[128 = 0]
[131 105 108 134 183 128 152 112 181  94 132  84 121 129 143 149 130 128
 120 124 123 131 129  78 135  94 128 142 137 134 139 161 129 142  70 148] -> (25) <23>
[157  87 118 138 231 147 155 109 210  64 148  83  67 129 171 217 131 109
  74 106  99 130 118   4 141  52 131 133 122 156 169 189 177 160  43 163] -> (25) <23>
[145 126 130 136 160 144 122 145 154 119 113 107 106 141 133 180 122 125
  99 123 126 149 153  93 135 103 128 107 106 134 148 144 159 129  72 132] -> (33) <24>
[124 102 128 138 158 120 134 115 144 117 126 124 105 133 140 148 129 138
 128 131 134 127 122 104 137 111 131 122 134 140 172 128 152 132  98 145] -> (25) <22>
[141 111 125 134 173 141 144 133 186  94 117  70  89 133 144 177 109 124
 119 132 114 160 153  72 137  99 133 105 115 135 137 155 171 129  66 135] -> (24) <17>
[130 123 143 145 177 133 145 140 176 113 102 104  93 118 134 181 117 132
 118 134 125 151 155  92 146 103 125 111 124 129 135 148 141 138  76 131] -> (33) <36>
[108 102 130 130 167 126 139 112 154 105 125 104 117 136 131 136 127 144
 131 139 134 131 131  96 148 103 124 109 147 129  38 141 129 146  96 144] -> (25) <22>
[131 118 122 148 146 124 133 116 165 109 127 132  95 132 157 193 140 135
 103 115 123 120 121  94 141  91 125 145 100 145 148 141 167 155  73 136] -> (27) <37>
[120 127 130 158 162 137 150 144 208 112  87  95  95 117 142 213 108 158
 132 133 142 165 171  98 141 105 124  98 143 126 151 168 160 157  68 130] -> (33) <30>
[135 106 126 147 175 121 132 131 179  73 127 123  98 136 148 180 123 135
 129 135 136 142 131  80 134 104 124 145 117 137 142 161 157 141  61 146] -> (27) <27>
[100 106 153 135 157 101 137  97 166 104 129 107 113 130 123 118 134 135
 156 140 169 133 142 108 122 108 119 122 160 131 136 137 128 142  92 139] -> (25) <33>
[138 106 125 140 174 126 134 127 180 101 126 114  89 131 152 210 130 132
 101 117 128 138 129  70 137  88 131 144 118 136 148 169 152 144  53 139] -> (27) <29>
[117 118 128 144 160 122 141 135 155 119 121 118 116 128 136 149 124 148
 126 141 139 142 147 114 141 107 128 140 143 123 132 156 146 140  85 126] -> (27) <29>
[122 112 130 148 154 127 131 129 164 108 117 145 106 133 139 174 133 136
 119 124 133 147 125 113 136 109 120 151 117 131 140 148 147 145  78 134] -> (27) <37>
[121  82 126 140 156 133 148 117 146 131 133 103 117 129 140 130 133 147
 130 136 112 132 135  99 139  99 123 126 142 129 127 145 135 142  96 142] -> (25) <22>
[130 130 128 141 145 133 135 141 153 124 106 108 118 125 134 167 105 141
 124 126 121 152 136 112 144 124 114 116 118 131 131 133 147 141  72 127] -> (33) <36>
[142 121 126 133 137 144 125 142 130 140 115  97 106 130 133 151 113 114
 124 129 116 145 138 108 135 126 126 119 116 134 134 126 157 124 101 135] -> (24) <21>
[121 127 123 151 167 138 135 136 170 120 118  92  89 125 140 183 110 140
 128 137 131 156 146  93 133 105 128 110 126 119 144 163 161 145  65 123] -> (33) <24>
[121  99 124 128 159 125 138 109 137 114 140 121 123 132 129 143 140 130
 132 129 130 111 136 101 129 108 125 135 153 129 134 135 131 140 121 137] -> (25) <22>
[127 136 140 143 147 123 129 138 173 126  98 108 107 125 138 155 119 154
 140 132 141 161 161 130 140 123 117 108 131 118 136 140 149 127  92 135] -> (33) <24>
[118  92 130 135 182 137 164 106 183  87 140  94  86 121 160 178 145 120
  98 126 120 123 125  53 130  61 138 128 144 118 151 153 155 157  97 149] -> (25) <33>

[144 134 136 143 109 120 135 121 128 148 138 138 115 130 117 127 153 120
 136 142 102 144 130  70 116 136 119 136 119 103  95 103 104 143 121 120] -> <92> <72>
[139 137 137 147 118 103 132 124 144 143 108 139 114 141 131 129 151 118
 133 135 116 153 120 108 117 141 124 125 107 121 101 109 123 153 119 133] -> <92> <72>
[149 147 138 137 116 113 123 123 120 160 109 132 128 129 130 135 132 133
 129 150 116 159 112 117 123 109 130 138 107 113 130 104 114 134 139 136] -> <92> <72>
[146 151 138 107 126 130 123 120 115 170 156 124 146 125 149 125 121 149
 134 147 123 133  97 147 152 100 153 131 123 117 139 112 125 114 148 116] -> <86> <62>
[132 121 134 110 123 119 136 128 144 132 139 154 116 122 102 138 136 125
 128 133 111 144 129 102 121 132 121 136 134 116 133 126 125 141 124 138] -> <92> <49>
[140 131 120 146 112 123 134 124 138 151 135 120 119 133 134 124 121 122
 132 138 122 141 111  90 130 120 123 131 131 119 109 135 131 117 137 137] -> <94> <65>
[142 135 133 105 119 130 140 131 130 145 131 140 128 119 113 130  98 135
 138 148 115 172 116  85 129 104 141 139 139 135 143 146 117 124 143 126] -> <92> <49>
[146 128 144 111 114 110 122 121 149 148 154 124 101 134 132 128 156 115
 134 139 105 127 123  53 131 136 127 133 146 114 102  97 118 138 127 152] -> <94> <65>
[153 143 146 132 114 111 123 121 126 171 132 153 128 128 115 134 141 137
 130 156 117 160 121 140 140 107 130 135 116 106 147 110 110 146 133 153] -> <92> <74>
[156 142 141 115 123 117 130 120 129 174 111 140 130 119 115 140 115 141
 132 159 124 177 112 130 144  98 134 134 121 121 172 130 104 137 154 151] -> <92> <74>
[125 140 122 110 121 130 130 120 114 162 145 107 144 126 147 124 111 150
 132 137 131 136  94 145 159 107 145 124 147 141 144 130 140 106 146 125] -> <86> <62>
[132 139 128 149 133 110 139 124 136 133 102 151 115 132 131 135 135 130
 134 130 121 160 128 122 121 142 119 131 107 121 107 149 112 147 122 148] -> <92> <72>
[121 139 113 147 127 130 129 127 123 156 137 158 121 136 124 124 132 145
 130 134 136 160 124 123 102 127 117 133 104 102 124 149 126 133 128 141] -> <92> <74>
[ 93 113 128  95 147 131 131 132 138 127 181 149 124 133 131 116 133 135
 134 105 121 111 123 120  99 157 133 124 142 124 100 131 152 129 108 108] -> <85> <60>
[120 131 133 124 138 138 113 125 135 130 179 159 112 129 114 126 146 118
 126 136 126 125 135 117 104 126 133 143 111 108 121 107 134 128 137 144] -> <85> <70>
[181 135 158 107 112 104 122 122 142 177 122 119 132 127 148 128 125 126
 134 158 114 140 108  95 161  94 142 124 124 123 133 107 115 136 138 132] -> <94> <68>
[150 128 133  99 120 105 133 113 124 151 107 115 120 119 160 130 125 128
 140 140 112 143 115  74 145 125 122 126 118 130 138 106 120 132 135 126] -> <94> <68>
[120 138 120 104 115 138 120 117  87 148 159 133 137 118 142 124 125 153
 132 133 121 124 114 132 138 117 140 136 126 116 145 101 135 114 128 133] -> <86> <62>
[125 143 126 148 118 124 130 122 102 161 120 144 127 132 117 128 127 145
 129 140 120 166 119 129 123 122 122 135 133 113 117 125 108 134 121 157] -> <92> <74>
[138 141 144 125 104 120 125 135 129 143 150 157 126 138 117 123 134 136
 129 143 116 152 109 116 125 113 144 133 119 126 120 113 144 136 123 145] -> <92> <72>
[124 130 125 112 141 137 123 129 130 121 161 149 120 122 140 123 128 124
 132 125 122 120 131 100 111 126 129 140 108 116 113 122 140 117 135 130] -> <85> <70>
[141 148 152 133 140 127 112 132 135 125 141 139 126 138 138 120 137 122
 130 137 130 123 135 140 126 128 154 128 108 125 107 112 117 141 131 133] -> <85> <70>
[124 133 130 111 139 142 113 137 136 111 176 158 120 136 137 115 134 134
 129 120 134 108 136 117 105 135 137 134 105 112 102 137 146 125 124 127] -> <85> <70>
[124 111  96 103 151 122 146 126 160 121 108 116 117 123 158 128 108 137
 134 109 153 135 121 103 131 142 104 113 123 141 144 206 140 115 146 131] -> <94> <68>
[143 145 135 136 116 111 120 129 143 145 111 129 112 138 108 144 138 145
 123 144 129 159 132 119 127 124 124 140 128 112 147 144 103 145 139 169] -> <92> <74>
[135 128 123 116 120 115 131 130 145 130 140 117 103 128 138 129 127 121
 138 134 112 138 132  58 134 134 131 141 137 143 111 137 134 126 131 144] -> <94> <65>
[126 139 139 117 130 110 116 124 128 190 147 147 125 135 114 133 130 148
 131 147 122 159 104 149 122 107 132 137 140 111 142 116 120 135 130 175] -> <92> <74>
[121 131 132 115 137 138 135 134 137 121 141 114 130 136 130 120 125 136
 130 119 137 125 117 127 125 142 145 117 144 134 114 148 117 128 135  99] -> <85> <60>
[123 135 141  97 149 129 121 126 135 134 158 130 126 127 138 123 131 137
 132 124 125 116 122 132 129 137 146 130 148 123 105 125 118 130 133 136] -> <85> <60>
[169 140 151 126 132 103 124 123 151 129 101 136 111 126 148 129 133 106
 134 146 123 144 122  88 138 118 132 128  95 125 119 118 107 138 151 150] -> <94> <69>
[139 146 126 112 114 128 113 130  99 130 123 104 119 124 142 140 123 148
 125 137 120 123 117  96 131 115 127 152 124 116 144 105 122 109 143 150] -> <86> <53>
[134 139 129 154 119 108 124 123 132 157 110 138 122 136 123 132 133 129
 130 145 123 162 131 136 124 121 125 132 111 125 135 124 125 144 124 144] -> <92> <74>
[117 141 127  94 133 127 128 126 101 126 141 136 127 119 138 132 117 151
 130 123 117 131 111 134 143 125 142 144 140 123 127 116 130 117 130 150] -> <86> <62>

[126 124 118 143 130 105 114 136 118 121 124 124 142  70 103 127 114 131
 124 106 128 118 115 113 159 109 108 131 142 135 138 132 189 126 135 144] -> <47> [32]
[130 119 140 128 133 117 127 133 136 118 133 129 126 127  92 127 122 140
 121 164 133 137 132 128 141 123 119 122 126 128 134 133 157 140 130 127] -> <47> [32]
[109 125 112 135 115 174 103 120 121 108 128 131 116 144 114 135 141 137
 150 141 131 119 113 114 137 128 121 127  99 132 128 119 105 145 133 122] -> <42> [36]
[120 117 112 128 129 154 117 124 125 118 129 112 119 144 111 129 151 136
 141 126 131 128 120 139 135 132 132 126 114 126 122 124 127 148 125 122] -> <42> [34]
[120 121 115 125 129 160 113 127 130 112 129 133 113 111 109 124 145 142
 144 148 135 150 116 118 149 110 132 128 113 134 137 114 142 147 127 138] -> <42> [34]
[132 125 109 134 130 150 110 128 124  98 126 131 111 149 116 121 161 149
 143 148 138 140 117 125 150 135 130 130 110 127 136 125 116 149 128 105] -> <42> [36]
[137 118 135 114 143 123 125 144 139 111 122 131 129 101  66 128 117 137
 134 159 134 142 121 129 149 100 119 133  96 111 132 122 158 150 135 142] -> <47> [30]
[124 118 108 118 122 155 119 118 133  98 125 121 117 130 122 126 133 130
 154 125 131 125 116 128 136 141 137 129 106 132 134 126 130 133 128 107] -> <42> [34]
[113 128 104 133 130 160 113 120 118 117 114 114 119 106 129 124 144 141
 150 115 144 115 125 125 152 129 142 130 125 138 121 124 130 148 124 128] -> <42> [36]
[124 126 119 139 128 111 117 137 124 140 131 127 148 125  94 133 137 127
 126 115 137 126 121 119 142 125 111 129 120 133 132 137 151 128 128 123] -> <47> [32]
[130 125 129 143 132 159 111 125 118 128 122 119 119 123 115 125 144 139
 156 111 131 113 123 126 124 144 130 132 113 132 135 122 133 152 131 131] -> <42> [36]
[123 125 131 147 127 128 126 128 129 110 120 130 133 113 109 135 121 157
 131 173 130 129 116 162 149 117 118 147 107 122 135 128 143 122 184 137] -> <47> [30]
[119 120 111 124 126 159 107 122 121 104 132 116 114 145  97 140 150 130
 166 124 131 120 107 116 144 127 126 146 106 133 132 132 137 145 131 124] -> <42> [36]
[121 126 107 118 128 163 106 129 133 102 131 108 118 142 106 130 118 133
 145 117 117 166 119 124 136 125 141 132 101 119 128 129 120 138 125 125] -> <42> [34]
[127 127 109 140 128 134 107 131 126 122 129 126 136  78 109 133 118 142
 139 119 128 123 118 113 149 112 117 127 124 141 141 136 156 120 134 137] -> <47> [32]
[127 124 116 147 132 161 106 130 123 122 125 136 120 130 101 128 144 138
 149 116 136 102 118 120 137 133 134 131 117 132 131 124 127 148 132 130] -> <42> [36]
